Here is a tiny trained network, its code and every weight. The questions are about switching its units off for an input and a target symbol, where a switched-off unit gives its printed mean instead of its output.

import numpy as np


def w(rows, s, z=0):
    codes = np.array(rows[::2]) - 128.0
    scale = np.full(codes.shape[1], s)
    scale[-1] = z or s
    return codes * scale


def norm(h):
    return h / np.sqrt((h * h).mean(-1, keepdims=True) + 1e-5)


def f(y):
    return y / 2 * (1 + np.tanh(0.7978845608 * (y + 0.044715 * y**3)))


def softmax(a):
    e = np.exp(a - a.max(-1, keepdims=True))
    return e / e.sum(-1, keepdims=True)


def log_softmax(a):
    a = a - a.max(-1, keepdims=True)
    return a - np.log(np.exp(a).sum(-1, keepdims=True))


def net(x, mask):
    ids = ['αβγδεζηλμξπστψ'.index(c) for c in x.split()]
    T = len(ids)
    res = E[ids] + P[:T]
    u = 0
    for l in range(2):
        r = norm(res)
        for j in range(2):
            rows = slice(3 * j, 3 * j + 3)
            q, k, v = (r @ M[l][rows].T for M in (Q, K, V))
            z = softmax(np.where(np.tri(T) > 0, q @ k.T / 3**0.5, -1e9)) @ v
            o = O[l][rows]
            res = res + np.where(mask[u + j], z, o[:, -1]) @ o[:, :-1]
        u += 2
        y = f(norm(res) @ A[l][:, :-1].T + A[l][:, -1])
        res = res + np.where(mask[u : u + 8], y, B[l][:, -1]) @ B[l][:, :-1]
        u += 8
    return log_softmax(norm(res)[-1] @ U[:, :-1].T + U[:, -1])


Q, K, V, O, A, B = {}, {}, {}, {}, {}, {}
E = w([
[37,137,116,170,150,64,182,117],'α',
[131,68,122,111,194,80,125,186],'β',
[165,59,67,77,165,163,166,175],'γ',
[66,102,178,180,115,71,169,49],'δ',
[141,131,129,116,65,234,139,61],'ε',
[84,126,57,63,172,148,155,52],'ζ',
[116,96,135,19,251,140,177,117],'η',
[69,134,94,211,132,106,100,166],'λ',
[107,91,55,168,132,52,110,135],'μ',
[87,149,212,121,182,160,148,189],'ξ',
[81,160,63,155,111,218,190,114],'π',
[121,89,199,177,46,100,67,107],'σ',
[138,139,63,164,52,214,119,116],'τ',
[172,115,60,89,81,121,41,107],'ψ',
],0.016)
P = w([
[226,190,173,159,160,87,98,107],'0',
[177,83,97,156,181,163,128,10],'1',
[143,76,74,142,168,167,122,70],'2',
[111,62,95,129,144,167,118,112],'3',
[80,49,122,113,112,172,123,147],'4',
[57,35,162,84,89,170,125,170],'5',
],0.011)
Q[0] = w([
[122,30,113,57,129,171,183,196],'L0H0',
[165,192,102,67,143,196,105,173],'L0H0',
[160,145,79,14,127,206,169,134],'L0H0',
[106,141,92,128,65,232,141,138],'L0H1',
[98,2,81,91,133,244,128,71],'L0H1',
[71,108,211,150,132,204,83,151],'L0H1',
],0.0085)
K[0] = w([
[91,89,136,84,85,148,137,157],'L0H0',
[58,69,95,132,136,190,125,91],'L0H0',
[74,74,99,117,106,160,77,125],'L0H0',
[128,131,73,84,102,109,102,117],'L0H1',
[7,29,131,98,78,122,136,193],'L0H1',
[103,159,196,83,101,143,129,132],'L0H1',
],0.011)
V[0] = w([
[193,88,206,145,213,241,116,151],'L0H0',
[113,46,75,182,40,170,81,227],'L0H0',
[153,219,102,129,92,104,138,78],'L0H0',
[127,69,200,160,171,85,106,161],'L0H1',
[232,81,3,64,152,57,171,157],'L0H1',
[103,128,119,87,120,133,230,144],'L0H1',
],0.007)
O[0] = w([
[108,44,155,137,162,83,2,160,254],'L0H0',
[64,183,183,134,215,142,157,87,97],'L0H0',
[116,135,36,154,161,75,173,130,123],'L0H0',
[174,67,54,215,133,117,184,147,98],'L0H1',
[130,139,212,175,73,173,140,96,174],'L0H1',
[175,152,73,164,49,101,89,156,130],'L0H1',
],0.0078,0.0035)
A[0] = w([
[77,136,119,105,139,17,94,77,225],'L0N0',
[80,149,142,218,159,85,124,90,130],'L0N1',
[128,137,187,94,2,229,125,108,74],'L0N2',
[204,159,153,136,105,70,132,118,73],'L0N3',
[213,64,150,112,237,123,159,234,149],'L0N4',
[151,121,117,170,112,92,167,113,104],'L0N5',
[172,100,101,170,75,116,141,139,3],'L0N6',
[142,41,125,80,133,187,78,122,100],'L0N7',
],0.0083,0.0027)
B[0] = w([
[151,96,125,152,131,206,67,127,165],'L0N0',
[49,164,149,80,80,116,68,155,155],'L0N1',
[156,135,70,127,86,115,226,103,211],'L0N2',
[92,107,139,138,112,89,91,73,127],'L0N3',
[221,106,147,100,127,145,205,58,208],'L0N4',
[87,105,98,82,142,145,54,136,138],'L0N5',
[135,179,121,109,128,68,158,173,137],'L0N6',
[2,212,69,123,140,148,143,88,255],'L0N7',
],0.0083,0.0069)
Q[1] = w([
[98,31,200,134,94,103,113,138],'L1H0',
[164,220,166,1,82,204,151,65],'L1H0',
[25,54,72,159,89,107,160,64],'L1H0',
[16,34,112,161,45,69,69,179],'L1H1',
[96,188,174,66,16,219,201,91],'L1H1',
[92,112,82,193,95,164,90,122],'L1H1',
],0.0076)
K[1] = w([
[228,199,220,146,98,152,150,181],'L1H0',
[94,100,87,106,89,254,228,166],'L1H0',
[126,104,239,92,102,84,132,251],'L1H0',
[137,215,152,184,223,9,105,240],'L1H1',
[41,142,181,62,133,150,197,154],'L1H1',
[215,199,98,87,131,160,98,147],'L1H1',
],0.0083)
V[1] = w([
[95,252,182,26,47,95,119,80],'L1H0',
[38,106,152,210,59,6,75,39],'L1H0',
[67,129,109,222,115,179,120,254],'L1H0',
[122,39,158,150,92,165,66,101],'L1H1',
[135,144,129,140,1,230,147,182],'L1H1',
[242,223,105,102,85,107,110,121],'L1H1',
],0.0088)
O[1] = w([
[121,132,138,82,127,36,92,142,99],'L1H0',
[136,79,226,60,14,192,159,163,167],'L1H0',
[171,84,87,93,150,198,89,10,2],'L1H0',
[180,58,254,185,119,131,71,67,158],'L1H1',
[118,50,131,82,133,55,109,74,132],'L1H1',
[84,100,71,61,151,175,196,126,90],'L1H1',
],0.0086,0.0056)
A[1] = w([
[142,98,101,169,236,115,158,93,182],'L1N0',
[103,132,139,94,191,123,168,115,149],'L1N1',
[95,155,175,91,100,159,143,97,205],'L1N2',
[158,152,142,87,142,91,199,87,191],'L1N3',
[112,105,80,154,62,145,57,106,165],'L1N4',
[151,69,141,170,57,115,170,177,164],'L1N5',
[251,99,183,79,196,103,249,67,254],'L1N6',
[114,156,57,107,108,164,146,178,31],'L1N7',
],0.012,0.0037)
B[1] = w([
[156,75,156,142,129,116,142,148,228],'L1N0',
[157,144,211,174,131,164,125,103,195],'L1N1',
[166,108,138,160,140,119,116,170,255],'L1N2',
[204,108,123,148,156,106,115,157,198],'L1N3',
[118,119,116,82,137,105,124,144,245],'L1N4',
[141,180,102,136,178,115,153,45,236],'L1N5',
[139,36,85,158,254,98,160,220,246],'L1N6',
[142,149,195,112,128,105,120,142,188],'L1N7',
],0.015,0.0064)
U = w([
[169,147,85,53,83,59,205,180,118],'α',
[66,185,98,176,174,155,140,98,108],'β',
[139,156,224,128,175,103,17,94,3],'γ',
[130,144,115,175,79,164,238,73,46],'δ',
[178,88,150,114,129,213,86,48,67],'ε',
[160,149,65,52,188,99,106,22,138],'ζ',
[154,116,61,179,84,28,99,87,19],'η',
[130,159,173,126,127,241,115,179,113],'λ',
[145,95,219,47,55,152,172,160,119],'μ',
[185,95,76,163,174,120,143,203,229],'ξ',
[133,63,78,42,108,181,159,134,153],'π',
[185,134,253,183,133,120,156,143,91],'σ',
[74,95,164,46,137,90,70,176,189],'τ',
[73,189,158,138,101,68,177,185,170],'ψ',
],0.014,0.0026)

Each question gives the input, a string of symbols that net reads in full, and the target symbol t.
The units are the heads (3 rows each of Q, K, V and O) and the neurons (one row each of A and B). Each row of codes is followed by its name. A weight is (code - 128) times the scale printed after its matrix; where a second scale follows, it is the last column's (O, A, B and U).
mask holds one flag per unit, layer by layer, with each layer's heads first. A switched-off unit (its flag False) gives its mean, the last column of its rows in O or B, instead of its output. The means were averaged over made-up inputs and are rounded, as every weight is.
A unit's drop is (log p(t) with every unit on - log p(t) with that unit switched off) / (log p(t) with every unit on - log p(t) with every unit switched off).
The circuit of an input: a set's keep is (log p(t) with only the set's units on - log p(t) with every unit switched off) / (log p(t) with every unit on - log p(t) with every unit switched off). Starting from the 12 units with the biggest drops (on a tie, the unit counted first), units are removed one at a time, each time the one whose removal leaves the highest keep (on an exact tie, the one counted first), for as long as the keep stays at least 0.8.
units of the circuit, in order: the units of the circuit, biggest drop first
top k neurons: the k neurons with the biggest drops, biggest first
top k neurons in layer l: the k neurons of layer l with the biggest drops, biggest first
input δ β σ ε δ ψ, target μ: top 2 neurons => [L1N6, L0N2]
input ψ δ σ λ, target ψ: units of the circuit, in order => [L1H0, L1N6]
input η ε β π γ λ, target η: top 2 neurons in layer 1 => [L1N5, L1N6]
input ξ π δ α π, target π: top 2 neurons => [L0N4, L0N7]
input β ζ π γ β ψ, target δ: top neuron => [L0N2]
input α ψ β τ τ, target γ: units of the circuit, in order => [L0H0, L0H1, L1H1]
input ψ η η π ε, target ζ: units of the circuit, in order => [L1H0, L0H1]
input δ σ α δ π, target μ: units of the circuit, in order => [L1N6, L1H0]
input β π π ε η π, target ψ: top 2 neurons => [L0N2, L0N0]
input η β λ τ β τ, target δ: units of the circuit, in order => [L0N2, L1N6]
input η μ π μ σ, target η: units of the circuit, in order => [L0H0, L1N5]
input γ β β τ π δ, target γ: top 2 neurons => [L0N2, L1N6]
input β ε π, target τ: top 3 neurons in layer 0 => [L0N4, L0N0, L0N7]
input ζ η ψ δ ζ ε, target α: top neuron => [L0N2]
input σ μ η π ψ, target ζ: top 2 neurons in layer 0 => [L0N4, L0N2]
input δ ε η η, target σ: top 4 neurons => [L0N7, L0N4, L1N1, L0N2]
input τ η ε, target ψ: top 2 neurons => [L0N7, L0N4]
input γ β π, target δ: top 2 neurons => [L0N4, L1N6]
input ε γ ψ, target η: top 2 neurons => [L0N2, L1N6]
input τ γ ψ ψ ζ, target σ: top 2 neurons => [L1N1, L1N6]
input η η μ, target η: units of the circuit, in order => [L1N6]
input σ ε μ δ η τ, target ψ: top 3 neurons => [L0N2, L0N4, L1N6]
input π π π β π τ, target ζ: top 3 neurons => [L0N4, L1N6, L0N2]
input τ η ψ, target ψ: top 2 neurons => [L0N7, L0N4]
input δ τ ψ, target γ: top 4 neurons in layer 1 => [L1N6, L1N2, L1N0, L1N5]
input β μ τ π, target γ: top 3 neurons in layer 1 => [L1N6, L1N1, L1N5]
input β β τ π ψ, target ζ: top 3 neurons in layer 0 => [L0N2, L0N7, L0N4]
input τ δ γ α, target τ: top neuron in layer 0 => [L0N1]
